Here is a tiny trained network, its code and every weight. The questions are about switching its units off for an input and a class, where a switched-off unit gives its printed mean instead of its output.

import numpy as np


def w(rows, s, z=0):
    codes = np.array(rows[::2]) - 128.0
    scale = np.full(codes.shape[1], s)
    scale[-1] = z or s
    return codes * scale


def f(y):
    return y / 2 * (1 + np.tanh(0.7978845608 * (y + 0.044715 * y**3)))


def log_softmax(a):
    a = a - a.max(-1, keepdims=True)
    return a - np.log(np.exp(a).sum(-1, keepdims=True))


def net(x, mask):
    res = np.array(x, float).reshape(1, 4) / 4 @ E
    y = f(res @ A[0][:, :-1].T + A[0][:, -1])
    res = res + np.where(mask, y, B[0][:, -1]) @ B[0][:, :-1]
    return log_softmax(res[-1] @ U[:, :-1].T + U[:, -1])


A, B = {}, {}
E = w([
[137,93,117,176,59,131,78,185,157,213,198],'x0',
[156,122,138,129,135,123,127,114,142,128,135],'x1',
[67,92,172,120,195,2,151,158,158,104,173],'x2',
[161,83,162,76,159,186,94,193,85,104,162],'x3',
],0.0098)
A[0] = w([
[41,100,156,148,212,37,161,128,181,137,202,165],'N0',
[89,219,84,221,78,34,176,42,221,146,35,50],'N1',
[60,20,185,105,207,46,99,207,154,118,198,146],'N2',
[151,95,53,183,68,111,83,216,207,232,222,113],'N3',
[115,76,112,194,80,132,90,173,142,202,232,87],'N4',
[195,118,109,126,112,196,96,94,87,145,95,251],'N5',
[113,50,90,205,62,110,66,164,163,208,226,131],'N6',
[124,184,123,134,223,154,227,45,55,44,56,124],'N7',
[172,88,180,48,212,153,115,149,14,76,113,66],'N8',
[196,197,40,149,69,252,101,92,97,205,56,154],'N9',
[51,68,148,132,202,16,185,154,183,153,147,135],'N10',
[58,231,108,219,64,60,201,26,221,160,102,67],'N11',
[133,51,211,11,149,220,66,255,99,87,163,137],'N12',
[123,215,144,68,214,135,238,53,106,85,53,118],'N13',
],0.0053,0.0021)
B[0] = w([
[134,141,37,210,78,188,57,77,114,84,205,214],'N0',
[202,222,185,41,175,86,214,208,57,228,178,220],'N1',
[173,145,32,174,87,224,75,81,95,129,198,214],'N2',
[51,55,197,120,204,61,181,114,198,104,57,220],'N3',
[75,42,174,96,178,51,166,124,169,142,42,191],'N4',
[130,154,85,141,49,170,102,94,113,99,160,200],'N5',
[65,37,185,73,173,84,157,115,181,79,44,212],'N6',
[63,3,137,161,164,64,158,52,161,70,83,211],'N7',
[176,163,165,61,186,73,167,146,120,125,74,187],'N8',
[112,147,53,216,60,220,58,29,136,78,207,255],'N9',
[139,118,67,212,72,222,26,29,123,63,188,213],'N10',
[241,246,161,61,144,117,189,175,24,191,186,222],'N11',
[242,196,164,61,161,94,177,196,53,181,202,218],'N12',
[80,58,153,125,148,55,130,104,181,46,50,207],'N13',
],0.0063,0.0089)
U = w([
[99,164,23,230,61,191,35,53,167,81,208,82],'0',
[36,51,234,127,204,11,183,93,223,73,1,1],'1',
[232,243,212,34,201,65,203,236,75,206,215,195],'2',
],0.0057,0.001)

Each question gives the input, the list of numbers given to net, and the class t.
The units are the neurons (one row each of A and B). Each row of codes is followed by its name. A weight is (code - 128) times the scale printed after its matrix; where a second scale follows, it is the last column's (A, B and U).
mask holds one flag per neuron, in row order. A switched-off neuron (its flag False) gives its mean, the last column of its row in B, instead of its output. The means were averaged over made-up inputs and are rounded, as every weight is.
A unit's drop is (log p(t) with every unit on - log p(t) with that unit switched off) / (log p(t) with every unit on - log p(t) with every unit switched off).
The circuit of an input: a set's keep is (log p(t) with only the set's units on - log p(t) with every unit switched off) / (log p(t) with every unit on - log p(t) with every unit switched off). Starting from the 12 units with the biggest drops (on a tie, the unit counted first), units are removed one at a time, each time the one whose removal leaves the highest keep (on an exact tie, the one counted first), for as long as the keep stays at least 0.8.
units of the circuit, in order: the units of the circuit, biggest drop first
k most important neurons: the k neurons with the biggest drops, biggest first
drop of u: that unit's drop, to one decimal
input [1,4,5,-7], class 2: units of the circuit, in order	(N11)
input [7,4,-5,2], class 1: units of the circuit, in order	(N3 N6)
input [2,-5,-3,4], class 2: 3 most important neurons	(N12 N10 N0)
input [-4,8,8,-6], class 0: 2 most important neurons	(N10 N0)
input [-6,1,-6,-8], class 2: 2 most important neurons	(N1 N11)
input [0,7,-6,-7], class 2: 4 most important neurons	(N1 N11 N10 N0)
input [-8,-2,8,-1], class 0: 2 most important neurons	(N10 N0)
input [8,1,7,7], class 1: 3 most important neurons	(N3 N6 N4)
input [-4,7,6,-6], class 0: 3 most important neurons	(N10 N0 N12)
input [-3,-6,3,-1], class 0: 2 most important neurons	(N3 N6)
input [-3,3,7,-8], class 2: 4 most important neurons	(N1 N11 N9 N5)
input [2,1,8,6], class 0: drop of N10	0.1
input [-7,-6,-6,-4], class 1: drop of N9	-0.1
input [-7,6,8,4], class 0: units of the circuit, in order	(N2)
input [5,-6,3,1], class 1: drop of N6	0.1
